Below is a small trained network, with its code and all its weights. Each question gives an input and a class and asks what happens when units are switched off, that is, made to give their printed mean instead of their output.

import numpy as np


def w(rows, s, z=0):
    codes = np.array(rows[::2]) - 128.0
    scale = np.full(codes.shape[1], s)
    scale[-1] = z or s
    return codes * scale


def norm(h):
    return h / np.sqrt((h * h).mean(-1, keepdims=True) + 1e-5)


def f(y):
    return np.maximum(y, 0)


def log_softmax(a):
    a = a - a.max(-1, keepdims=True)
    return a - np.log(np.exp(a).sum(-1, keepdims=True))


def net(x, mask):
    res = np.array(x, float).reshape(1, 3) / 4 @ E
    u = 0
    for l in range(3):
        y = f(norm(res) @ A[l][:, :-1].T + A[l][:, -1])
        res = res + np.where(mask[u : u + 6], y, B[l][:, -1]) @ B[l][:, :-1]
        u += 6
    return log_softmax(norm(res)[-1] @ U[:, :-1].T + U[:, -1])


A, B = {}, {}
E = w([
[177,32,111,247,246,76],'x0',
[110,113,117,137,253,98],'x1',
[198,229,198,111,144,190],'x2',
],0.0046)
A[0] = w([
[48,85,16,98,154,112,37],'L0N0',
[194,140,123,122,182,122,88],'L0N1',
[161,201,219,153,96,255,1],'L0N2',
[28,124,123,81,156,107,115],'L0N3',
[107,198,155,94,80,147,97],'L0N4',
[131,236,130,117,192,116,146],'L0N5',
],0.0076,0.0032)
B[0] = w([
[95,121,91,54,133,124,236],'L0N0',
[109,127,162,134,120,211,206],'L0N1',
[167,215,2,97,171,69,255],'L0N2',
[146,69,122,47,84,147,198],'L0N3',
[141,191,175,198,110,117,233],'L0N4',
[128,141,145,68,113,37,234],'L0N5',
],0.0085,0.0041)
A[1] = w([
[121,170,125,160,2,124,187],'L1N0',
[102,171,175,94,82,104,235],'L1N1',
[137,141,78,135,224,124,132],'L1N2',
[184,105,150,174,99,194,3],'L1N3',
[37,2,101,189,133,75,74],'L1N4',
[77,157,197,100,194,134,100],'L1N5',
],0.0089,0.0017)
B[1] = w([
[161,43,179,201,148,88,210],'L1N0',
[130,83,126,199,178,156,198],'L1N1',
[128,129,182,191,87,199,218],'L1N2',
[99,197,10,182,144,155,146],'L1N3',
[212,255,104,98,124,121,254],'L1N4',
[121,84,180,141,33,134,168],'L1N5',
],0.0073,0.0068)
A[2] = w([
[195,169,143,74,205,166,5],'L2N0',
[133,125,48,108,136,138,184],'L2N1',
[117,85,254,132,150,155,37],'L2N2',
[212,174,94,91,99,143,167],'L2N3',
[117,129,192,231,200,148,181],'L2N4',
[139,186,149,112,145,102,93],'L2N5',
],0.0082,0.0024)
B[2] = w([
[173,161,74,215,92,99,187],'L2N0',
[139,123,225,37,106,98,182],'L2N1',
[148,51,128,230,16,24,179],'L2N2',
[65,182,158,156,200,100,254],'L2N3',
[76,69,113,30,80,191,220],'L2N4',
[254,134,134,205,155,128,184],'L2N5',
],0.0072,0.0075)
U = w([
[140,60,170,174,51,123,180],'0',
[101,110,129,122,188,144,3],'1',
[121,144,116,152,148,247,92],'2',
[105,114,135,7,124,91,147],'3',
[200,227,137,168,152,70,203],'4',
],0.015,0.0058)

Each question gives the input, the list of numbers given to net, and the class t.
The units are the neurons (one row each of A and B). Each row of codes is followed by its name. A weight is (code - 128) times the scale printed after its matrix; where a second scale follows, it is the last column's (A, B and U).
mask holds one flag per neuron, layer by layer. A switched-off neuron (its flag False) gives its mean, the last column of its row in B, instead of its output. The means were averaged over made-up inputs and are rounded, as every weight is.
A unit's drop is (log p(t) with every unit on - log p(t) with that unit switched off) / (log p(t) with every unit on - log p(t) with every unit switched off).
The circuit of an input: a set's keep is (log p(t) with only the set's units on - log p(t) with every unit switched off) / (log p(t) with every unit on - log p(t) with every unit switched off). Starting from the 12 units with the biggest drops (on a tie, the unit counted first), units are removed one at a time, each time the one whose removal leaves the highest keep (on an exact tie, the one counted first), for as long as the keep stays at least 0.8.
circuit, biggest first: the units of the circuit, biggest drop first
unit that matters most: the unit with the biggest drop
top k neurons: the k neurons with the biggest drops, biggest first
top k neurons in layer l: the k neurons of layer l with the biggest drops, biggest first
drop when u is switched off: that unit's drop, to one decimal
input [-6,5,-3], class 3: unit that matters most -> L0N3
input [8,1,0], class 2: circuit, biggest first -> [L2N4 L0N5 L2N2]
input [-7,1,0], class 0: circuit, biggest first -> [L1N0 L1N4]
input [2,-4,-8], class 4: top 3 neurons -> [L1N4 L2N4 L0N2]
input [2,4,-8], class 3: top 3 neurons -> [L0N0 L0N3 L0N4]
input [-1,7,-3], class 3: top 2 neurons -> [L0N0 L0N3]
input [-7,-7,-1], class 0: top 3 neurons -> [L1N0 L1N4 L1N1]
input [-5,1,0], class 0: top 4 neurons -> [L1N0 L0N4 L1N4 L1N1]
input [-2,-2,-4], class 3: top 3 neurons in layer 0 -> [L0N0 L0N3 L0N1]
input [2,0,-7], class 3: top 3 neurons -> [L0N0 L0N4 L0N3]
input [1,1,-7], class 3: top 2 neurons -> [L0N0 L0N3]
input [5,0,3], class 2: top 4 neurons -> [L1N3 L0N1 L0N0 L1N0]
input [6,5,-1], class 2: top 4 neurons -> [L1N2 L2N4 L1N4 L0N5]
input [4,3,7], class 0: top 2 neurons -> [L1N4 L0N1]
input [7,3,3], class 0: unit that matters most -> L2N2
input [4,-6,-7], class 4: drop when L1N4 is switched off -> 2.8
input [6,-6,-8], class 4: drop when L1N4 is switched off -> 2.5
input [8,2,4], class 0: drop when L1N4 is switched off -> 0.1
